Here is a tiny trained network, its code and every weight. The questions are about switching its units off for an input and a class, where a switched-off unit gives its printed mean instead of its output.

import numpy as np


def w(rows, s, z=0):
    codes = np.array(rows[::2]) - 128.0
    scale = np.full(codes.shape[1], s)
    scale[-1] = z or s
    return codes * scale


def norm(h):
    return h / np.sqrt((h * h).mean(-1, keepdims=True) + 1e-5)


def f(y):
    return y / 2 * (1 + np.tanh(0.7978845608 * (y + 0.044715 * y**3)))


def log_softmax(a):
    a = a - a.max(-1, keepdims=True)
    return a - np.log(np.exp(a).sum(-1, keepdims=True))


def net(x, mask):
    res = np.array(x, float).reshape(1, 8) / 4 @ E
    u = 0
    for l in range(2):
        y = f(norm(res) @ A[l][:, :-1].T + A[l][:, -1])
        res = res + np.where(mask[u : u + 16], y, B[l][:, -1]) @ B[l][:, :-1]
        u += 16
    return log_softmax(norm(res)[-1] @ U[:, :-1].T + U[:, -1])


A, B = {}, {}
E = w([
[128,127,128,128,127,130,128],'x0',
[124,133,39,122,121,143,123],'x1',
[148,140,134,1,132,114,114],'x2',
[131,129,128,127,126,131,128],'x3',
[125,127,128,127,128,127,128],'x4',
[126,127,127,127,130,128,127],'x5',
[125,127,128,127,130,126,127],'x6',
[104,203,141,137,63,130,64],'x7',
],0.0084)
A[0] = w([
[120,140,2,130,115,128,124,234],'0.n0',
[128,137,134,135,132,133,133,125],'0.n1',
[122,114,117,185,161,133,161,124],'0.n2',
[100,155,132,193,76,139,95,46],'0.n3',
[123,142,130,137,132,122,129,99],'0.n4',
[132,122,154,158,150,139,138,95],'0.n5',
[105,151,133,186,85,138,105,3],'0.n6',
[111,187,133,111,105,126,110,28],'0.n7',
[109,201,134,104,89,126,95,12],'0.n8',
[123,122,118,165,152,132,152,59],'0.n9',
[125,114,118,193,163,133,162,148],'0.n10',
[129,131,129,133,129,121,131,128],'0.n11',
[121,139,118,136,125,123,121,68],'0.n12',
[130,129,132,134,135,138,128,129],'0.n13',
[125,129,130,132,128,128,133,130],'0.n14',
[128,131,128,129,129,123,129,128],'0.n15',
],0.0092,0.0029)
B[0] = w([
[113,135,18,138,119,222,110,253],'0.n0',
[122,135,125,118,115,122,116,129],'0.n1',
[110,92,151,45,28,125,46,190],'0.n2',
[138,206,124,169,211,88,252,209],'0.n3',
[120,129,125,129,109,133,125,124],'0.n4',
[95,136,135,97,96,98,100,143],'0.n5',
[141,179,121,127,192,94,228,179],'0.n6',
[106,46,137,146,65,138,102,158],'0.n7',
[102,18,135,141,51,135,89,189],'0.n8',
[119,137,135,66,65,131,85,144],'0.n9',
[102,71,150,54,3,118,37,206],'0.n10',
[126,138,130,119,120,131,124,128],'0.n11',
[118,135,127,142,101,149,127,120],'0.n12',
[123,139,128,117,117,121,124,129],'0.n13',
[130,139,128,120,120,125,120,129],'0.n14',
[128,129,128,126,126,129,127,128],'0.n15',
],0.0052,0.0058)
A[1] = w([
[173,127,199,96,215,68,167,3],'1.n0',
[146,177,197,123,185,39,237,151],'1.n1',
[127,173,144,107,109,139,74,110],'1.n2',
[93,111,101,154,63,161,41,91],'1.n3',
[129,151,126,120,124,123,109,122],'1.n4',
[137,85,225,68,113,74,101,170],'1.n5',
[176,121,120,74,255,152,184,150],'1.n6',
[124,154,238,199,134,75,181,87],'1.n7',
[101,81,238,124,78,95,55,23],'1.n8',
[138,209,147,84,87,154,41,104],'1.n9',
[131,114,125,129,131,126,134,129],'1.n10',
[158,149,47,117,215,177,140,45],'1.n11',
[125,123,134,142,121,134,121,124],'1.n12',
[161,137,48,114,212,173,144,5],'1.n13',
[114,211,48,158,169,155,132,56],'1.n14',
[138,45,66,106,97,172,108,129],'1.n15',
],0.0066,0.0027)
B[1] = w([
[145,114,101,154,111,219,78,165],'1.n0',
[125,141,116,165,122,164,5,204],'1.n1',
[118,72,120,137,134,119,142,143],'1.n2',
[165,107,138,111,161,159,104,217],'1.n3',
[119,111,124,138,142,127,128,129],'1.n4',
[164,112,158,222,122,146,198,254],'1.n5',
[143,179,106,149,182,165,137,186],'1.n6',
[113,131,143,23,149,55,57,203],'1.n7',
[153,99,145,119,129,84,254,224],'1.n8',
[108,59,123,145,119,115,137,169],'1.n9',
[126,137,132,125,118,131,129,129],'1.n10',
[109,124,213,117,126,36,186,166],'1.n11',
[137,127,127,116,129,126,130,130],'1.n12',
[108,126,195,110,127,44,173,158],'1.n13',
[172,121,197,151,126,130,194,179],'1.n14',
[95,152,133,97,144,109,62,232],'1.n15',
],0.0081,0.0049)
U = w([
[153,40,204,149,71,92,199,251],'0',
[81,76,45,77,71,187,30,221],'1',
[197,142,152,178,205,252,107,65],'2',
[112,175,101,47,218,74,195,76],'3',
[89,210,175,150,128,50,4,71],'4',
[103,221,78,226,98,154,232,4],'5',
],0.014,0.0014)

Each question gives the input, the list of numbers given to net, and the class t.
The units are the neurons (one row each of A and B). Each row of codes is followed by its name. A weight is (code - 128) times the scale printed after its matrix; where a second scale follows, it is the last column's (A, B and U).
mask holds one flag per neuron, layer by layer. A switched-off neuron (its flag False) gives its mean, the last column of its row in B, instead of its output. The means were averaged over made-up inputs and are rounded, as every weight is.
A unit's drop is (log p(t) with every unit on - log p(t) with that unit switched off) / (log p(t) with every unit on - log p(t) with every unit switched off).
most important unit: the unit with the biggest drop
k most important neurons: the k neurons with the biggest drops, biggest first
k most important neurons of layer l: the k neurons of layer l with the biggest drops, biggest first
drop of u: that unit's drop, to one decimal
input [5,1,-2,8,-4,-4,-2,8], class 5: most important neuron of layer 1 : 1.n15
input [8,-4,1,-7,5,-3,5,-1], class 2: 2 most important neurons : 0.n10; 0.n8
input [8,0,4,-7,1,-6,6,6], class 0: 2 most important neurons : 0.n0; 1.n8
input [7,6,5,0,8,-5,-2,0], class 3: 2 most important neurons : 0.n10; 0.n2
input [0,8,0,-6,3,-1,3,6], class 5: 4 most important neurons of layer 1 : 1.n14; 1.n7; 1.n1; 1.n11
input [-2,-3,6,-8,3,4,3,0], class 2: 2 most important neurons of layer 0 : 0.n10; 0.n2
input [3,6,6,-1,6,3,8,0], class 3: 3 most important neurons of layer 1 : 1.n11; 1.n13; 1.n1
input [-2,-5,0,-2,0,2,8,2], class 4: 2 most important neurons : 0.n10; 0.n2
input [-4,0,0,1,-4,4,3,1], class 4: 2 most important neurons of layer 0 : 0.n3; 0.n0
input [2,6,0,-1,-2,-6,-4,6], class 5: 4 most important neurons of layer 0 : 0.n3; 0.n10; 0.n2; 0.n6
input [3,-6,6,-2,3,1,3,0], class 2: 2 most important neurons : 0.n10; 0.n2
input [-1,0,-7,5,-4,-8,-4,3], class 4: 4 most important neurons : 1.n7; 0.n0; 0.n3; 1.n5
input [5,-7,1,1,-8,-2,-2,4], class 0: 2 most important neurons of layer 1 : 1.n8; 1.n5
input [0,-1,7,5,2,-1,5,8], class 0: most important unit : 0.n0
input [-7,-4,0,1,2,5,-6,2], class 4: 3 most important neurons : 0.n10; 0.n2; 1.n7
input [5,0,1,-7,7,3,3,3], class 0: 2 most important neurons : 0.n8; 0.n0
input [-4,1,2,2,7,-2,-2,-3], class 3: 2 most important neurons of layer 1 : 1.n6; 1.n5
input [-6,2,1,-1,0,7,8,8], class 1: 3 most important neurons : 0.n8; 0.n7; 1.n5
input [-6,1,-3,1,6,7,-8,7], class 5: 2 most important neurons : 1.n15; 1.n14
input [-1,5,-7,4,-2,-2,-2,-1], class 1: most important unit : 0.n10
input [1,1,2,-1,4,-7,-7,-7], class 3: 2 most important neurons of layer 0 : 0.n3; 0.n6
input [-4,-3,-5,-5,-6,-8,-2,2], class 4: drop of 0.n3 : 0.7
input [0,-1,3,6,-3,4,0,-2], class 2: drop of 0.n0 : 0.7
input [2,-3,5,0,-1,1,-8,-4], class 2: drop of 1.n3 : 0.0
